Each noisy cloud lies close to a flat space through zero. How many dimensions does it have?

vod (9 x 4)
[[-0.95 -1.44 -3.49  3.54]
 [ 0.91  1.08  3.17 -2.88]
 [-1.25 -2.00 -4.61  4.46]
 [-0.61 -1.10 -2.64  2.70]
 [ 0.00 -0.32 -0.78  0.96]
 [-0.02 -0.62 -1.35  1.22]
 [ 0.69  1.20  2.89 -2.52]
 [ 0.31  0.58  0.01 -0.30]
 [ 0.76  1.23  3.27 -3.01]]
 -> 1

[[ 0.24  0.49 -0.20  0.36]
 [-0.31 -0.73 -0.01 -0.31]
 [ 1.51  2.31 -0.82  1.71]
 [ 2.91  4.68 -2.24  3.14]
 [ 1.69  2.93 -1.18  2.07]
 [-0.96 -1.20  0.71 -1.25]
 [ 2.73  4.38 -2.24  3.10]]
 -> 1

kudil (9 x 4)
[[ 0.15  0.12 -0.03  0.01]
 [-0.89 -1.37  1.84  0.76]
 [ 3.12  4.80 -5.92 -2.56]
 [ 0.40  0.41 -0.34 -0.16]
 [ 2.08  2.86 -3.58 -1.40]
 [ 2.04  2.98 -3.33 -1.43]
 [ 0.44  0.52 -0.42 -0.24]
 [-0.71 -1.05  1.03  0.64]
 [ 1.51  2.31 -2.72 -1.03]]
 -> 1

[[ 0.36  2.56 -1.60  1.99]
 [-0.60 -5.25  3.21 -4.25]
 [ 0.16  1.54 -0.77  1.17]
 [ 0.39  2.76 -1.79  2.29]
 [-0.16 -1.67  0.87 -1.43]
 [-0.08 -1.11  0.64 -0.95]
 [-0.56 -3.85  2.28 -3.19]
 [ 0.54  3.41 -1.95  2.61]
 [-0.13 -1.26  0.83 -1.12]]
 -> 1

[[-0.80 -0.29  0.80 -0.56]
 [-2.89 -0.56  2.00 -1.95]
 [ 2.36  0.74 -1.62  1.98]
 [ 1.31  0.41 -1.00  1.08]
 [-2.48 -0.70  1.61 -2.21]
 [ 2.80  0.96 -2.06  2.09]
 [-3.57 -1.18  2.99 -2.50]
 [ 5.00  1.23 -3.86  4.01]
 [ 0.99 -0.19 -0.59  0.64]]
 -> 1

[[ 2.19 -1.30  3.99  0.87]
 [-1.38  2.78 -5.72 -2.96]
 [ 0.78  0.72  0.06 -0.96]
 [-0.39  0.52 -1.01 -0.67]
 [ 2.81 -0.28  3.52 -0.67]
 [ 2.79 -0.19  3.33 -0.52]
 [-1.96  1.45 -4.52 -1.18]
 [-0.29 -1.29  1.65  1.72]
 [-0.83 -0.18 -0.81  0.31]]
 -> 2

[[ 2.46  3.67  1.24  0.61]
 [-4.52 -0.31  0.05 -1.24]
 [ 1.78 -0.16 -0.09  0.63]
 [-4.25 -3.57 -1.16 -0.91]
 [-1.18  4.19  1.28 -0.48]
 [ 1.93  0.33  0.38  0.31]
 [-2.13 -2.45 -1.07 -0.46]
 [ 0.37 -2.99 -1.19  0.21]
 [-0.76  4.76  2.05 -0.34]]
 -> 2

[[-3.15 -1.67 -3.53  4.95]
 [ 2.52  1.45  2.76 -3.61]
 [ 0.53 -0.03  0.70 -0.68]
 [-2.13 -1.29 -2.67  3.41]
 [-0.26 -0.21 -0.13  0.23]
 [ 1.49  0.69  1.62 -2.17]
 [-1.36 -0.71 -1.47  2.39]
 [-1.40 -0.84 -1.68  2.36]
 [-1.98 -1.08 -2.03  3.00]]
 -> 1

vem (9 x 4)
[[ 1.67  0.80  2.62 -2.46]
 [-3.23  0.30  3.02  2.34]
 [-0.87  0.30  2.11  0.30]
 [-1.06 -4.49  3.10 -1.65]
 [-0.03  2.85  1.94  0.10]
 [-0.67 -1.22 -2.65  1.23]
 [-0.58 -0.86 -3.20  1.50]
 [ 2.55 -0.81  0.52 -3.41]
 [ 2.75 -1.05  0.02 -3.27]]
 -> 3

[[-5.00 -0.90  4.22  1.02]
 [-1.39 -1.45  0.70 -0.77]
 [ 3.17  1.85 -2.21  0.63]
 [-1.77  0.23  1.65  0.81]
 [-0.65  2.74  1.76  3.33]
 [-3.27 -1.04  2.43  0.24]
 [ 0.86  1.68 -0.20  1.38]]
 -> 2

lepo (9 x 4)
[[-2.84 -3.97  1.42 -0.71]
 [-2.06 -2.67  1.19 -0.48]
 [-2.69 -2.81  1.39 -0.36]
 [ 1.75  2.54 -0.66  0.38]
 [ 1.10  1.56 -0.44  0.58]
 [ 0.85  1.08 -0.49 -0.07]
 [-3.09 -3.54  1.80 -0.41]
 [ 3.78  5.16 -2.00  0.72]
 [-1.65 -2.65  0.99 -0.49]]
 -> 1

[[ 0.20 -0.24  0.37  0.49]
 [-0.05  1.23 -1.88 -0.44]
 [ 0.09  1.20 -2.44 -0.76]
 [ 0.13  0.56 -0.43 -0.27]
 [-0.01  3.81 -5.90 -2.81]
 [ 0.64  3.48 -4.93 -1.87]
 [ 0.25  2.86 -3.91 -1.70]
 [ 0.05  1.47 -2.18 -0.72]
 [-0.19 -1.68  2.24  1.16]]
 -> 1

Vutum (9 x 4)
[[-1.69 -3.58 -0.82  2.02]
 [-2.63 -1.14 -1.14  0.15]
 [ 4.38  1.43  1.79  0.61]
 [-1.99  6.16 -0.09 -4.47]
 [ 1.09  0.35  0.71  0.69]
 [ 0.52  1.72  0.93 -1.04]
 [-1.03 -0.12 -0.16 -0.11]
 [-3.36  1.14 -0.86 -2.33]
 [ 1.31  2.74  0.87 -1.01]]
 -> 2

rig (9 x 4)
[[ 1.92  0.73 -1.52  1.58]
 [ 2.48  0.63  2.86 -0.15]
 [-0.20  0.63  2.94 -0.21]
 [-2.67 -1.36  1.53 -2.39]
 [-2.10 -1.48  1.88 -2.58]
 [ 3.25 -1.40  0.18 -1.67]
 [-2.83  0.68  3.91 -0.65]
 [-5.68  0.58  1.78 -0.06]
 [ 1.46 -2.07 -0.93 -2.39]]
 -> 3

[[-1.32  1.44 -5.66 -1.57]
 [ 1.74  0.24  1.11  0.86]
 [-4.29 -1.34  0.92 -1.99]
 [-2.49 -0.65 -0.96 -1.33]
 [ 1.88 -0.09  1.38  1.20]
 [-2.50  0.01 -2.79 -1.48]
 [-2.21 -0.57 -0.08 -1.25]
 [ 4.70  1.77 -1.64  2.03]
 [ 3.43  1.11 -0.75  1.32]]
 -> 2

gubet (9 x 4)
[[ 1.03 -5.25  1.44  2.66]
 [-0.62  3.42 -0.71 -1.71]
 [-0.93  5.62 -1.21 -2.47]
 [ 0.04  0.48 -0.02 -0.02]
 [-0.57  3.56 -0.97 -2.06]
 [ 0.13 -0.20  0.27  0.11]
 [ 0.78 -3.40  0.90  1.86]
 [-0.14  0.01 -0.12 -0.01]
 [-1.09  4.38 -1.44 -2.04]]
 -> 1

[[ 1.60  0.22 -0.57 -0.59]
 [ 6.44  1.09 -1.78 -2.00]
 [ 6.29  0.77 -1.85 -1.65]
 [-5.62 -0.78  1.50  1.44]
 [-0.76 -0.19 -0.14  0.08]
 [ 1.36  0.66 -0.48 -0.08]
 [ 1.68  0.06 -0.57 -0.57]
 [ 3.27  0.20 -0.87 -0.92]
 [-0.08 -0.13 -0.07  0.04]]
 -> 1

vovit (9 x 4)
[[ 3.15  1.52 -4.37  0.01]
 [-1.84 -0.56 -3.56 -0.19]
 [ 1.22 -2.59 -1.92 -3.11]
 [ 0.32  1.61 -0.39  1.39]
 [-2.14  0.73  3.17  1.74]
 [ 1.08  1.20 -4.89  0.02]
 [-1.17 -2.66 -2.25 -2.36]
 [-0.99 -2.30 -0.81 -2.05]
 [-2.16 -0.09 -0.57  1.01]]
 -> 3

[[-0.34  0.10  0.87 -1.46]
 [ 1.61 -1.06  0.36  0.29]
 [ 3.24 -2.15 -0.09  2.23]
 [-2.60  2.82 -0.45  2.06]
 [-1.02  1.02 -0.53  0.25]
 [ 0.83 -0.25  3.00 -1.94]
 [ 1.08 -0.81  2.37 -2.36]
 [-3.08 -0.35 -7.64 -1.48]
 [ 0.60 -1.21 -2.75 -0.30]]
 -> 3

Zase (9 x 4)
[[ 4.61 -4.37 -1.21 -1.63]
 [-1.28  0.55  0.03  1.05]
 [-3.78  1.62  0.45  3.24]
 [ 0.41 -0.81 -0.32 -0.22]
 [-5.01  2.99  1.17  3.11]
 [-0.75  1.27  0.48  0.07]
 [ 1.84 -3.70 -1.00  0.68]
 [-0.34 -1.83 -0.31  1.67]
 [-0.86  2.14  0.85 -0.64]]
 -> 2

Mis (6 x 4)
[[-0.78 -0.57  0.10 -2.02]
 [ 0.99  0.50 -0.23  2.60]
 [ 2.50  1.53 -0.52  7.17]
 [ 0.97  0.55 -0.40  3.01]
 [-0.93 -0.71  0.20 -2.90]
 [ 0.86  0.75 -0.14  2.87]]
 -> 1

mer (9 x 4)
[[-2.50 -3.28 -1.14  2.13]
 [-3.03 -5.14 -0.55  3.68]
 [ 0.26  1.88 -0.71 -1.36]
 [-1.25 -0.80 -1.10  0.36]
 [ 1.05  1.01  0.66 -0.72]
 [ 2.03  3.77  0.24 -2.62]
 [ 1.24  2.54 -0.23 -1.76]
 [ 2.88  3.16  1.95 -2.09]
 [ 1.39  1.77  0.53 -1.38]]
 -> 2

[[-0.29  1.21  0.34  0.70]
 [ 2.17 -4.74  0.26 -3.20]
 [ 1.39 -3.40 -1.53 -0.54]
 [ 4.31 -0.80  0.05 -1.09]
 [ 5.28 -2.52  0.06 -1.97]
 [ 0.57 -1.96 -1.07  0.43]
 [ 1.74  1.94  0.84  0.25]
 [-4.18 -1.59  1.10 -2.15]
 [ 1.16 -0.50 -0.31  0.16]]
 -> 3

[[ 1.44  0.85 -1.59 -1.15]
 [-2.11 -1.16  1.74  1.79]
 [-0.93  0.57  0.77  2.63]
 [ 3.85  1.42 -3.36 -3.72]
 [-1.26  0.90  0.92  4.16]
 [-1.83 -1.04  2.00  1.92]
 [-2.41 -1.01  2.13  2.27]
 [-0.52  1.93  0.09  3.90]]
 -> 2

[[-0.12  0.59 -0.50  0.20]
 [ 0.14 -0.54  0.76 -0.30]
 [ 0.17 -0.60  0.81 -0.23]
 [-0.60  4.19 -5.34  1.62]
 [ 1.12 -5.97  7.23 -2.16]
 [ 0.38 -1.38  1.51 -0.45]
 [-0.10  1.06 -1.20  0.31]
 [-0.22  0.83 -0.36  0.07]
 [ 0.06 -0.58  0.93 -0.08]]
 -> 1

[[-1.21  4.52 -1.12  5.18]
 [-0.15 -0.19 -2.43  2.05]
 [ 0.06  0.08  1.02 -0.87]
 [-0.15  0.06 -2.91  2.43]
 [ 0.64 -2.18  2.87 -4.32]
 [ 0.64 -2.36  0.77 -2.86]
 [ 0.17 -0.58  0.97 -1.70]
 [-0.12  0.59  2.36 -1.06]
 [ 0.66 -2.48  1.28 -3.50]]
 -> 2

febu (9 x 4)
[[-1.23 -2.79 -0.55 -0.17]
 [ 2.99  6.63  1.10  0.13]
 [-0.22 -0.11 -0.12 -0.01]
 [ 0.67  0.96  0.01  0.03]
 [ 1.03  3.28  0.95 -0.11]
 [ 3.15  6.80  1.49  0.08]
 [ 0.04 -0.27 -0.02  0.13]
 [-0.76 -1.73 -0.37 -0.04]
 [ 1.74  3.37  0.54  0.03]]
 -> 1

nik (9 x 4)
[[ 0.23  2.79  1.42 -1.98]
 [-2.14  0.05 -0.40  3.11]
 [-0.97  3.41  1.25 -0.94]
 [-1.68 -1.98 -1.41  4.14]
 [-4.17  5.40  1.07  1.92]
 [ 2.48 -0.32  0.82 -3.33]
 [ 1.38  0.33  0.65 -2.63]
 [ 0.91 -0.31  0.56 -1.69]
 [-0.04 -1.49 -0.45  0.75]]
 -> 2

[[ 0.17 -3.18  1.26 -1.18]
 [ 0.43  3.35 -2.12  1.11]
 [-0.01 -4.83  0.75 -0.77]
 [ 0.31  2.19  1.42 -1.15]
 [-1.19 -6.81  1.98 -0.13]
 [ 0.91  2.46 -0.02 -1.21]
 [-0.98 -1.43 -0.25  1.35]
 [ 0.68  2.23 -2.71  0.93]
 [-2.02 -0.76  2.86  0.67]]
 -> 3

Lisin (9 x 4)
[[ 0.41 -1.23 -0.39 -1.28]
 [ 0.15  0.27  0.28 -0.33]
 [-1.93 -0.58 -0.46 -3.58]
 [ 1.93 -1.85  0.82 -1.75]
 [-1.22  2.69  2.05 -1.80]
 [-0.53  1.09 -0.45  1.91]
 [ 0.36  0.25 -0.10  2.33]
 [ 2.26  3.83  3.40  2.96]
 [ 1.33 -5.46 -1.22 -4.78]]
 -> 3

[[ 3.99 -4.11 -0.85 -3.64]
 [ 0.82 -0.95 -0.21 -0.74]
 [ 0.06 -0.14 -0.25 -0.01]
 [-2.69  2.92  0.26  2.53]
 [ 2.04 -2.08 -0.35 -1.69]
 [-4.08  3.77  0.58  3.01]
 [-0.40  0.32  0.12  0.14]
 [ 0.33 -0.28  0.05 -0.55]
 [-3.35  3.45  0.67  2.74]]
 -> 1

muler (9 x 4)
[[-1.49 -1.34 -2.48  1.02]
 [-1.38 -1.43 -2.19  0.86]
 [ 2.46  2.56  4.26 -0.88]
 [-0.30 -0.37 -0.83  1.04]
 [ 1.34  1.04  3.37 -2.85]
 [-1.86 -1.88 -1.66 -1.39]
 [ 3.24  3.47  3.93  1.50]
 [ 0.61  0.78  0.81  0.61]
 [-2.19 -2.18 -3.78  0.77]]
 -> 2

Gafi (9 x 4)
[[-0.55  0.46  1.29  2.00]
 [-3.09 -3.97 -0.12 -2.60]
 [-1.68  2.54 -2.10  0.69]
 [-0.97  0.11  4.20  4.89]
 [ 2.30  0.10  1.10  0.59]
 [ 1.28 -1.26 -0.23 -2.40]
 [-0.60  2.75 -1.30  2.12]
 [ 3.29  2.89 -1.10  0.36]
 [ 0.40  2.18 -2.00  0.58]]
 -> 3

[[ 5.53 -1.01 -2.12 -0.73]
 [-3.27  1.08  1.22  0.27]
 [ 0.90  4.56  0.85 -0.64]
 [-2.04 -1.27  0.47  0.53]
 [ 0.76  0.24 -0.13 -0.05]
 [ 3.20  0.91 -0.89 -0.52]
 [ 2.59  2.01 -0.20 -0.39]
 [ 2.11  1.79 -0.64 -0.19]
 [-5.16 -3.97  0.96  0.89]]
 -> 2

[[-0.28  1.44 -0.57  1.66]
 [ 0.47 -2.86  0.78 -3.09]
 [ 0.46 -3.18  1.01 -3.18]
 [-0.19  1.17 -0.25  1.48]
 [ 0.49 -2.91  0.88 -3.35]
 [-0.39  3.43 -1.03  3.42]
 [ 0.29 -1.95  0.58 -2.46]
 [ 0.24 -1.12  0.23 -1.39]
 [ 0.78 -4.54  1.37 -4.90]]
 -> 1

[[-1.45 -1.33 -0.17  1.48]
 [-3.69  0.40  1.10 -0.91]
 [-0.19 -1.81  1.39 -0.18]
 [-0.03  0.06 -0.13 -0.11]
 [-2.41  2.11 -3.51  1.72]
 [-1.48  1.42  1.54 -2.37]
 [-2.28  2.40  3.13 -4.96]
 [-0.26 -3.67  3.68 -0.53]]
 -> 3

metuv (9 x 4)
[[ 0.77 -0.24  3.96  0.07]
 [ 0.63 -0.94  2.38  0.59]
 [ 4.41 -1.82  5.55  0.67]
 [-1.68  1.22 -2.99 -0.56]
 [-2.23  0.29 -3.60 -0.08]
 [-1.99  2.18  1.39 -1.03]
 [-2.78 -0.57 -2.70  0.72]
 [ 1.57 -0.75 -0.46  0.11]
 [-0.59  0.72 -3.68 -0.68]]
 -> 3

dez (9 x 4)
[[ 0.90 -0.57  1.59  0.93]
 [ 0.50 -0.30  1.43  0.69]
 [ 0.23 -0.11  0.40  0.33]
 [-0.37  0.15 -0.22 -0.36]
 [ 1.98 -1.24  3.95  2.67]
 [-2.26  1.16 -3.69 -2.11]
 [-2.45  1.47 -4.79 -2.76]
 [-0.78  0.24 -1.60 -0.84]
 [-3.04  1.62 -5.40 -3.23]]
 -> 1

[[ 2.26 -1.96 -2.10  0.39]
 [-0.79 -0.38 -0.91 -4.20]
 [ 0.15  0.90  0.52  0.30]
 [-0.36  0.19  0.17 -0.55]
 [-4.59 -4.69  0.69  3.03]
 [ 4.31 -3.75 -4.12  1.07]
 [ 1.25  2.70  0.57 -0.82]
 [ 0.62  0.70  0.11  0.45]
 [ 1.15 -1.55 -1.51  0.13]]
 -> 3

suved (7 x 4)
[[-0.66  0.45 -1.35  0.92]
 [-0.53  0.50 -3.18  1.03]
 [ 0.42 -0.31 -2.15 -0.20]
 [ 1.01 -0.77  0.77 -1.32]
 [-0.98  0.54  4.67  0.02]
 [ 2.49 -1.87  4.84 -2.95]
 [-1.07  0.95 -5.18  1.65]]
 -> 2

[[ 2.99  0.38  0.65 -0.36]
 [ 1.06  0.17  0.17 -0.12]
 [-2.09 -0.34 -0.35  0.25]
 [ 4.35  0.78  0.79 -0.42]
 [-7.49 -1.10 -1.35  0.75]
 [-5.61 -0.89 -1.04  0.44]
 [-2.60 -0.66 -0.62  0.10]
 [ 2.76  0.34  0.50 -0.25]
 [-3.07 -0.44 -0.56  0.30]]
 -> 1

[[ 1.88 -1.08  0.06  6.82]
 [ 1.07 -0.54  0.20  3.80]
 [-0.97  0.56 -0.13 -2.87]
 [ 0.13 -0.26  0.25  0.91]
 [-1.14  0.66 -0.30 -4.96]
 [-0.92  0.66 -0.41 -3.59]
 [ 1.05 -0.59  0.17  4.05]
 [-1.13  0.57 -0.34 -3.74]
 [-0.33  0.23  0.12 -1.65]]
 -> 1

[[ 1.90 -5.51 -3.64  2.48]
 [ 0.68 -1.98 -1.28  0.81]
 [-0.49  1.93  1.35 -0.82]
 [-0.17  0.45  0.25 -0.15]
 [ 0.22 -0.58 -0.45  0.29]
 [ 0.03 -0.21 -0.16  0.10]
 [ 0.36 -1.66 -1.11  0.90]
 [-0.33  1.17  0.76 -0.52]
 [-2.28  6.78  4.40 -3.10]]
 -> 1

gezo (9 x 4)
[[-0.36  0.08  0.34 -1.27]
 [ 1.42  0.48 -1.99  3.97]
 [ 1.81  0.41 -3.25  6.04]
 [-0.31 -0.01  0.10 -0.40]
 [ 0.08  0.11 -0.30  0.73]
 [ 2.00  0.53 -3.36  6.13]
 [-0.57 -0.24  1.07 -1.93]
 [-1.13 -0.53  1.99 -3.46]
 [-0.48 -0.22  1.10 -1.55]]
 -> 1

[[-0.90  0.65 -3.07  1.64]
 [-1.55  1.34  0.49  0.66]
 [-1.03  0.14  3.06 -0.93]
 [ 0.79 -0.78 -2.14  0.42]
 [ 1.12 -1.06  2.90 -1.71]
 [-3.58  0.84  2.35 -0.64]
 [-1.83 -0.83  2.94 -1.56]
 [-1.55  2.42  2.75  0.66]
 [ 2.28 -2.32 -6.60  0.86]]
 -> 3

[[ 1.04  0.58 -0.38  0.20]
 [ 2.94  1.54 -0.85  0.41]
 [-1.22 -0.70 -0.04 -0.09]
 [-3.67 -1.68  1.27 -0.38]
 [-6.36 -2.93  1.49 -1.10]]
 -> 1

[[-3.65 -3.72  1.01  3.11]
 [ 0.61 -0.55  0.36 -2.28]
 [-1.05 -1.92  0.59  0.11]
 [ 1.52  1.36 -0.45 -1.38]
 [ 2.64  4.54 -1.32 -0.28]
 [-2.08 -2.27  0.71  1.73]
 [-3.53 -5.97  1.69 -0.09]
 [ 0.86  0.03 -0.10 -1.96]
 [-0.72 -0.95  0.27  0.23]]
 -> 2

[[ 3.82 -2.28 -2.94 -1.70]
 [-1.03  2.53  0.76 -1.58]
 [ 2.71  0.58 -1.55 -1.08]
 [ 0.56  2.01  0.37  0.61]
 [-2.39  1.05  2.40  3.96]
 [ 2.33 -1.88 -2.45 -3.30]
 [ 1.03  2.02 -0.12 -0.16]
 [-0.88  2.01  1.41  1.62]
 [-1.91 -4.84 -0.61 -0.85]]
 -> 3
